Look-ups in named tables: a row name and a column name give one cell, copied from the table.

gim.csv
,venumi,fen,pev
zuno,69,39,51
keto,33,37,55
tal,59,64,69
rerok,40,67,30
luredof,54,31,46
rok,57,46,48
rel,42,57,78
lebaral,73,70,36
pakeli,46,45,46
kov,44,53,22
vek,45,33,64
golafel,73,58,53
lefo,47,65,64
gid,39,56,60

venumi of luredof: 54
pev of gid: 60
fen of zuno: 39
venumi of zuno: 69
venumi of lebaral: 73
pev of golafel: 53

zakefi
         tes  gomut  luru  vid  sagutas  gom  tem  dadiv  buna
roguto   -33    -34   -79  -24        5  -25  -49      0    -8
mavivad   53      3   -50  -11       -2  -14  -16    -17     4
nesid     -9    -35    -3  -25       -4  -37   -9    -27   -17

luru of roguto: -79
dadiv of roguto: 0
luru of nesid: -3
buna of mavivad: 4
tem of roguto: -49
sagutas of roguto: 5
gom of nesid: -37
tes of nesid: -9
gomut of roguto: -34
sagutas of nesid: -4
gom of mavivad: -14
buna of nesid: -17
tes of roguto: -33
vid of mavivad: -11
vid of roguto: -24
luru of mavivad: -50
dadiv of mavivad: -17
sagutas of mavivad: -2

Table numebi
	vato	gete	senar	redit	talidu
veged	-5.13	-2.36	0.56	-1.35	-5.16
pege	-4.90	-5.46	-1.85	-2.68	-0.24
dar	-1.50	-2.14	0.64	1.48	-5.47
tudo	6.17	5.30	1.48	7.37	-3.82
gogimed	-4.28	-8.54	-6.95	-6.07	-1.14
pumu	-6.34	-6.36	0.05	-8.25	-0.68

vato of gogimed is -4.28
vato of pumu is -6.34
senar of tudo is 1.48
redit of gogimed is -6.07
gete of dar is -2.14
redit of dar is 1.48
senar of pumu is 0.05
gete of tudo is 5.30
Row with the largest vato: tudo

Table kinez
,bevon,pofuse,ranugo,subeke,tet
rog,112,113,117,108,152
bilem,113,96,107,99,63
goz,107,101,92,91,186
lizir,109,86,87,81,192
kab,96,100,100,102,70
sirit,104,82,119,113,97

What is the tet of goz in kinez? 186
What is the ranugo of rog in kinez? 117
What is the ranugo of kab in kinez? 100
What is the pofuse of sirit in kinez? 82
What is the tet of kab in kinez? 70
What is the subeke of lizir in kinez? 81
What is the bevon of rog in kinez? 112
What is the tet of rog in kinez? 152
What is the pofuse of rog in kinez? 113
What is the ranugo of goz in kinez? 92
What is the subeke of sirit in kinez? 113
What is the pofuse of goz in kinez? 101
What is the tet of lizir in kinez? 192
What is the bevon of goz in kinez? 107
What is the subeke of rog in kinez? 108
What is the ranugo of bilem in kinez? 107
What is the bevon of bilem in kinez? 113
What is the pofuse of kab in kinez? 100

Table bur
         mupov   ful  pepoz  numoroz
dafe      5786  2848   6640     5669
zaka      6091  6271   5475     6323
kan       6103  6212   5190     6361
bunobub   4936  5794   5446     9988
padit     5521  7193   6018     6308
fivaze    6084  5210   6284     6096
vanimok   6308  8105   5898     6502
kol       6389  6334   6054     6202
tolar     6213  6211   6210     6234
begavep   7002  6401   6615     3803
mel       5188  5400   4729     5016
fum       5849  5889   5671     5803
nub       3111  7704   4346     2420

What is the numoroz of kan in bur?
6361
What is the numoroz of begavep in bur?
3803
What is the ful of tolar in bur?
6211
What is the ful of dafe in bur?
2848
What is the pepoz of fum in bur?
5671
What is the numoroz of mel in bur?
5016
What is the pepoz of kol in bur?
6054
What is the pepoz of fivaze in bur?
6284
What is the numoroz of padit in bur?
6308
What is the pepoz of mel in bur?
4729
What is the numoroz of dafe in bur?
5669
What is the mupov of tolar in bur?
6213
What is the pepoz of padit in bur?
6018
What is the mupov of vanimok in bur?
6308
What is the mupov of bunobub in bur?
4936
What is the pepoz of dafe in bur?
6640
Row with the largest pepoz: dafe

